Below is a small trained network, with its code and all its weights. Each question gives an input and a class and asks what happens when units are switched off, that is, made to give their printed mean instead of their output.

import numpy as np


def w(rows, s, z=0):
    codes = np.array(rows[::2]) - 128.0
    scale = np.full(codes.shape[1], s)
    scale[-1] = z or s
    return codes * scale


def norm(h):
    return h / np.sqrt((h * h).mean(-1, keepdims=True) + 1e-5)


def f(y):
    return np.maximum(y, 0)


def log_softmax(a):
    a = a - a.max(-1, keepdims=True)
    return a - np.log(np.exp(a).sum(-1, keepdims=True))


def net(x, mask):
    res = np.array(x, float).reshape(1, 4) / 4 @ E
    u = 0
    for l in range(3):
        y = f(norm(res) @ A[l][:, :-1].T + A[l][:, -1])
        res = res + np.where(mask[u : u + 4], y, B[l][:, -1]) @ B[l][:, :-1]
        u += 4
    return log_softmax(norm(res)[-1] @ U[:, :-1].T + U[:, -1])


A, B = {}, {}
E = w([
[197,12,230,13,53,80,178,146,187,172,250],'x0',
[90,3,173,117,185,200,67,155,232,195,87],'x1',
[165,185,53,33,100,163,194,66,221,170,40],'x2',
[12,198,140,127,33,95,94,220,126,226,141],'x3',
],0.00078)
A[0] = w([
[82,166,96,245,178,165,26,205,15,71,117,45],'0.n1',
[173,60,139,129,254,112,173,6,113,19,84,5],'0.n2',
[122,254,10,197,101,189,220,41,142,165,46,55],'0.n3',
[58,35,122,110,238,217,23,156,195,187,83,3],'0.n4',
],0.0013,0.0025)
B[0] = w([
[121,85,124,64,112,97,173,98,140,139,149,249],'0.n1',
[228,124,69,92,125,218,15,252,165,76,169,170],'0.n2',
[122,73,144,88,126,69,114,112,110,151,174,214],'0.n3',
[143,136,212,223,154,155,214,101,165,187,113,177],'0.n4',
],0.0031,0.0012)
A[1] = w([
[139,191,50,60,113,187,156,68,219,158,8,6],'1.n1',
[28,189,23,217,229,183,46,107,55,109,6,97],'1.n2',
[89,81,179,253,181,123,66,188,45,70,183,23],'1.n3',
[48,165,134,155,88,119,97,183,144,174,98,22],'1.n4',
],0.0024,0.0021)
B[1] = w([
[39,100,48,89,221,53,68,83,22,154,97,192],'1.n1',
[168,44,238,83,61,88,198,165,225,88,225,253],'1.n2',
[62,153,4,29,188,68,99,49,80,171,14,237],'1.n3',
[185,176,58,111,103,214,28,224,176,105,136,170],'1.n4',
],0.003,0.0022)
A[2] = w([
[157,251,101,202,93,111,201,117,39,60,145,95],'2.n1',
[213,94,84,156,202,222,111,90,143,42,97,8],'2.n2',
[75,83,181,198,157,215,86,112,174,169,57,53],'2.n3',
[79,239,126,132,57,173,63,206,168,164,88,63],'2.n4',
],0.003,0.0013)
B[2] = w([
[106,156,221,228,196,253,158,106,242,229,19,255],'2.n1',
[120,205,74,192,37,143,39,222,50,97,193,218],'2.n2',
[122,253,173,206,131,179,237,59,162,183,57,207],'2.n3',
[243,138,48,212,133,188,58,151,35,12,180,236],'2.n4',
],0.0035,0.0015)
U = w([
[250,230,35,231,24,244,4,251,47,4,236,123],'0',
[114,248,251,245,187,244,247,24,244,250,4,251],'1',
[120,5,246,2,25,2,237,148,240,39,245,50],'2',
[4,173,11,11,245,16,36,9,7,170,20,61],'3',
],0.0044,0.0019)

Each question gives the input, the list of numbers given to net, and the class t.
The units are the neurons (one row each of A and B). Each row of codes is followed by its name. A weight is (code - 128) times the scale printed after its matrix; where a second scale follows, it is the last column's (A, B and U).
mask holds one flag per neuron, layer by layer. A switched-off neuron (its flag False) gives its mean, the last column of its row in B, instead of its output. The means were averaged over made-up inputs and are rounded, as every weight is.
A unit's drop is (log p(t) with every unit on - log p(t) with that unit switched off) / (log p(t) with every unit on - log p(t) with every unit switched off).
The circuit of an input: a set's keep is (log p(t) with only the set's units on - log p(t) with every unit switched off) / (log p(t) with every unit on - log p(t) with every unit switched off). Starting from all 12 units, units are removed one at a time, each time the one whose removal leaves the highest keep (on an exact tie, the one counted first), for as long as the keep stays at least 0.8.
circuit, biggest first: the units of the circuit, biggest drop first
most important unit: the unit with the biggest drop
k most important neurons: the k neurons with the biggest drops, biggest first
k most important neurons of layer l: the k neurons of layer l with the biggest drops, biggest first
drop of u: that unit's drop, to one decimal
input [5,-6,-4,-7], class 0: 3 most important neurons => [0.n2 2.n2 1.n2]
input [-2,2,-7,4], class 3: circuit, biggest first => [1.n3]
input [7,-2,2,7], class 0: 3 most important neurons => [1.n2 2.n4 0.n1]
input [7,7,2,1], class 1: circuit, biggest first => [1.n2 0.n1]
input [7,-5,4,7], class 0: circuit, biggest first => [1.n2 2.n4 0.n1]
input [3,3,-8,-7], class 3: 2 most important neurons => [1.n3 2.n4]
input [-6,7,8,-8], class 0: 4 most important neurons => [2.n2 0.n2 1.n3 0.n1]
input [3,-4,3,3], class 1: 2 most important neurons => [1.n2 2.n1]
input [4,-4,-6,-5], class 3: circuit, biggest first => [1.n3 1.n2]
input [-7,-5,4,-7], class 0: 2 most important neurons => [0.n2 2.n2]
input [-7,6,5,-1], class 2: 2 most important neurons => [1.n2 2.n1]
input [7,1,-8,-3], class 3: 2 most important neurons => [1.n3 1.n2]
input [5,-1,-5,6], class 0: 2 most important neurons => [1.n2 2.n4]
input [4,-3,4,-6], class 0: most important unit => 2.n2
input [-6,-8,6,4], class 1: 2 most important neurons => [2.n1 1.n3]
input [-8,6,1,8], class 0: 2 most important neurons => [1.n4 2.n4]
input [-3,3,-1,-5], class 0: 2 most important neurons => [0.n2 2.n2]
input [3,-3,6,-1], class 3: 2 most important neurons of layer 1 => [1.n1 1.n2]
input [-2,4,5,3], class 3: 2 most important neurons => [1.n1 2.n1]
input [-2,-7,1,2], class 1: most important neuron => [2.n1]
input [-7,-5,5,6], class 2: 2 most important neurons of layer 0 => [0.n3 0.n2]
input [-6,-5,2,-2], class 2: drop of 1.n2 => 1.1
input [-8,-6,7,0], class 2: drop of 1.n3 => 0.2
input [-1,-6,6,-7], class 0: drop of 1.n3 => 0.7
input [-1,3,4,-3], class 3: drop of 1.n1 => 2.1
input [-7,6,7,-1], class 2: 2 most important neurons of layer 1 => [1.n2 1.n3]
input [-5,0,4,-7], class 0: most important unit => 0.n2
